[ 93 149 109  96 164 134 163 102 100]  q_646
[100 164 109 133  93  96 102 149 163]  q_413
[149  93 102 100  96 133 163 110 164]  q_634
[ 96 163 163 148 162 162 101 164  94]  q_934
perm: [ 94  96 101 148 162 162 163 163 164]	q_934
perm: [163 149 102  96  93 133 109 164 100]	q_413
perm: [164 110 163 133  96 100 102  93 149]	q_634
perm: [100 133  93 163 164 102 110 149  96]	q_634
perm: [ 93  96 102 149 163 100 164 109 133]	q_413
perm: [ 93  96 100 102 109 133 149 163 164]	q_413

[128 125 104  97 117 123 112 126 126 140 142 125 129 135 121 111 117 126
 130 118 118 126 128 126 129 126 111 124 122 136 125 135 155 131 134 143
 148 117 141 130 129 134 124 119 138 112 147 127 138 134 136 139 131 144
 144 114 141 135 119 141 116] -> q_601
[132 133 113 136 134 116 122 132 152 126 123 145 122 123 124 123 130 119
 123 145 135 147 122 126 136 121 122 133 126 120 115 132 129 130 126 128
 100 103 134 136 110 129 129 140 112 131 134 133 152 116 128 121 143 147
 114 146 118 114 106 145 128] -> q_433
[110 112 138 141 131 130 124 121 103 125 136 127 123 130 136 148 135 119
 141 103 130 136 128 114 114 128 147 136 139 154 138 126 116 130 137 126
 147 133 144 138 127 111 116 117 130 123 121 110 118 135 137 144 130 109
 117 127 146 120 131 114 125] -> q_863
[131 133 108 122 138 130 139 116 123 102 146 156 114 114 144 147 112 105
 132 143 119 111 120 116 114 113  93 128 121 135 115 127 119 140 147 106
 127 106 134 119 115 146 118 123 143 117 144 130 142 135 129 129 121 149
 126 143 148 137 152 140 126] -> q_712
[135 130 131 135 103 103 136 141 131 137 126 121 130 138 116 130 138 127
 109 148 139 136 147 116 125 120 148 114 126 146 136 121 110 130 125 136
 130 123 110 137 112 124 138 114 119 144 154 127 111 127 144 114 128 117
 123 130 141 117 133 128 118] -> q_412
[140 148 130  93 119 114 152 146 129 156 123 106 144 135 131 143 126 143
 111 105 138 102 144 147 117 115 106 122 114 116 127 119 143 139 140 133
 108 142 123 114 121 127 119 120 134 126 127 146 132 129 121 115 118 135
 149 112 113 147 116 130 137] -> q_916
[139 162 114 136 132 118 130 146 147 140 123 136 128 130 126 125 123 117
 117 135 136 124 128 127 125 121 114 122 117 114 121 129 141 125 127 115
 100 125 133 130 102 147 134 138 110 134 134 128 152 115 114 127 125 149
 129 132 114 126 101 125 124] -> q_142
[128 128 139 104 119 125 156 135 126 141 129 118 138 125 124 143 136 147
 114 112 136  97 148 144 117 124 111 131 125 117 129 122 144 142 135 130
 121 140 126 112 130 111 117 131 134 129 126 141 134 134 119 126 118 123
 138 127 116 135 126 141 126] -> q_771
[138 151 128 148 131 142 109 127 121 126 126 131 128 132 129 121 111 117
 134 145 108 124 115 120 127 135 137 109 126 135 132 129 122 109 118 114
 147 145 125 141 124 168 146 131 127 131 135 111 116 132 119 132 119 129
 136 115 136 140 143  96 129] -> q_395
[118 106 120 109 129 119 117 126 114 125 131 111 123 146 142 123 128 122
 144 101 136 164 122 121 135 120 137 138 124 141 134 127 114 132 135 154
 133 118 125 129 145 108 121 102 142 118 120 133 103 133 158 123 134 124
 129 115 144 134 133 121 139] -> q_339
perm: [147 134 123 147 130 135 114 136 112 145 126 132 103 128 132 129 123 123
 146 106 134 119 126 136 115 145 114 116 126 133 110 124 118 140 126 131
 128 132 145 152 128 113 133 122 100 121 129 121 122 129 130 120 133 152
 134 116 123 122 143 122 136]	q_433
perm: [ 93 102 105 106 106 108 111 112 113 114 114 114 115 115 116 116 117 118
 119 119 119 120 121 121 122 123 123 126 126 127 127 128 129 129 130 130
 131 132 133 134 135 135 137 138 139 140 140 142 143 143 143 144 144 146
 146 147 147 148 149 152 156]	q_712
perm: [141 126 128 128 139 104 119 125 156 135 126 141 129 118 138 125 124 143
 136 147 114 112 136  97 148 144 117 124 111 131 125 117 129 122 144 142
 135 130 121 140 126 112 130 111 117 131 134 129 126 141 134 134 119 126
 118 123 138 127 116 135 126]	q_771
perm: [120 131 122 152 138 129 143 127 146 119 116 129 146 119 139 113 149 126
 140 111 106 118 115 117 135 132 108 112 144 137 143 126 119 134 123 121
 114 148 130 140 147 115 147 123 143 135 130 116 144 106 114 102 142 127
 114 121 133 127  93 156 105]	q_916
perm: [128 116 119 152 123 128 124 126 134 118 126 126 122 143 128 136 130 145
 147 121 132 123 146 145 135 114 136 133 113 126 120 123 129 129 110 123
 122 133 145 116 106 112 130 152 134 103 121 132 129 122 114 132 133 140
 136 147 134 131 122 100 115]	q_433
perm: [103 103 109 110 110 111 112 114 114 114 116 116 117 117 118 119 120 121
 121 123 123 124 125 125 126 126 127 127 127 128 128 130 130 130 130 130
 130 131 131 133 135 135 136 136 136 136 137 137 138 138 138 139 141 141
 144 144 146 147 147 148 154]	q_863

